Below is a small trained network, with its code and all its weights. Each question gives an input and a class and asks what happens when units are switched off, that is, made to give their printed mean instead of their output.

import numpy as np


def w(rows, s, z=0):
    codes = np.array(rows[::2]) - 128.0
    scale = np.full(codes.shape[1], s)
    scale[-1] = z or s
    return codes * scale


def norm(h):
    return h / np.sqrt((h * h).mean(-1, keepdims=True) + 1e-5)


def f(y):
    return np.maximum(y, 0)


def log_softmax(a):
    a = a - a.max(-1, keepdims=True)
    return a - np.log(np.exp(a).sum(-1, keepdims=True))


def net(x, mask):
    res = np.array(x, float).reshape(1, 3) / 4 @ E
    u = 0
    for l in range(2):
        y = f(norm(res) @ A[l][:, :-1].T + A[l][:, -1])
        res = res + np.where(mask[u : u + 4], y, B[l][:, -1]) @ B[l][:, :-1]
        u += 4
    return log_softmax(norm(res)[-1] @ U[:, :-1].T + U[:, -1])


A, B = {}, {}
E = w([
[131,152,46,72,115,159,194,72,222],'x0',
[129,142,127,5,190,99,230,160,111],'x1',
[124,192,147,134,130,177,136,147,116],'x2',
],0.0029)
A[0] = w([
[138,122,186,4,203,95,195,132,30,48],'L0N0',
[124,128,84,123,91,189,167,63,217,47],'L0N1',
[162,54,106,146,125,73,126,43,111,253],'L0N2',
[207,224,75,44,117,63,239,98,196,11],'L0N3',
],0.0033,0.0018)
B[0] = w([
[213,151,189,99,60,74,138,139,138,252],'L0N0',
[214,154,253,28,53,48,121,117,191,200],'L0N1',
[121,211,160,127,130,181,134,153,92,195],'L0N2',
[55,54,26,182,178,186,111,125,99,232],'L0N3',
],0.005,0.0041)
A[1] = w([
[79,95,65,130,206,142,120,162,112,254],'L1N0',
[218,137,172,123,50,162,77,42,254,106],'L1N1',
[87,155,135,220,133,161,85,114,87,118],'L1N2',
[223,158,174,138,76,114,159,101,153,181],'L1N3',
],0.0048,0.0015)
B[1] = w([
[102,222,92,124,164,197,148,3,172,157],'L1N0',
[192,148,219,90,140,71,185,202,38,253],'L1N1',
[58,75,55,100,118,140,56,45,126,199],'L1N2',
[210,98,160,139,145,40,139,187,77,238],'L1N3',
],0.0051)
U = w([
[68,85,87,171,114,144,2,65,88,173],'0',
[240,141,205,90,118,61,131,217,67,181],'1',
[118,154,28,74,176,185,183,62,214,178],'2',
[114,129,118,193,144,130,118,193,238,3],'3',
[131,129,118,215,134,141,129,174,226,22],'4',
],0.01,0.0045)

Each question gives the input, the list of numbers given to net, and the class t.
The units are the neurons (one row each of A and B). Each row of codes is followed by its name. A weight is (code - 128) times the scale printed after its matrix; where a second scale follows, it is the last column's (A, B and U).
mask holds one flag per neuron, layer by layer. A switched-off neuron (its flag False) gives its mean, the last column of its row in B, instead of its output. The means were averaged over made-up inputs and are rounded, as every weight is.
A unit's drop is (log p(t) with every unit on - log p(t) with that unit switched off) / (log p(t) with every unit on - log p(t) with every unit switched off).
unit that matters most: the unit with the biggest drop
k most important neurons: the k neurons with the biggest drops, biggest first
top k neurons in layer l: the k neurons of layer l with the biggest drops, biggest first
drop when u is switched off: that unit's drop, to one decimal
input [3,2,-1], class 2: unit that matters most	L0N3
input [2,1,8], class 2: 2 most important neurons	L0N0, L0N3
input [1,5,-2], class 2: 3 most important neurons	L0N3, L0N1, L1N1
input [-1,-2,-2], class 0: 2 most important neurons	L0N1, L0N0
input [7,2,-6], class 2: top 2 neurons in layer 0	L0N3, L0N0
input [-6,-1,-7], class 0: top 2 neurons in layer 0	L0N0, L0N1
input [-1,-8,3], class 0: 3 most important neurons	L0N0, L0N1, L1N2
input [7,6,-6], class 2: drop when L0N2 is switched off	0.0
input [-5,-4,8], class 0: drop when L0N1 is switched off	0.1
input [2,4,8], class 2: drop when L0N3 is switched off	1.2
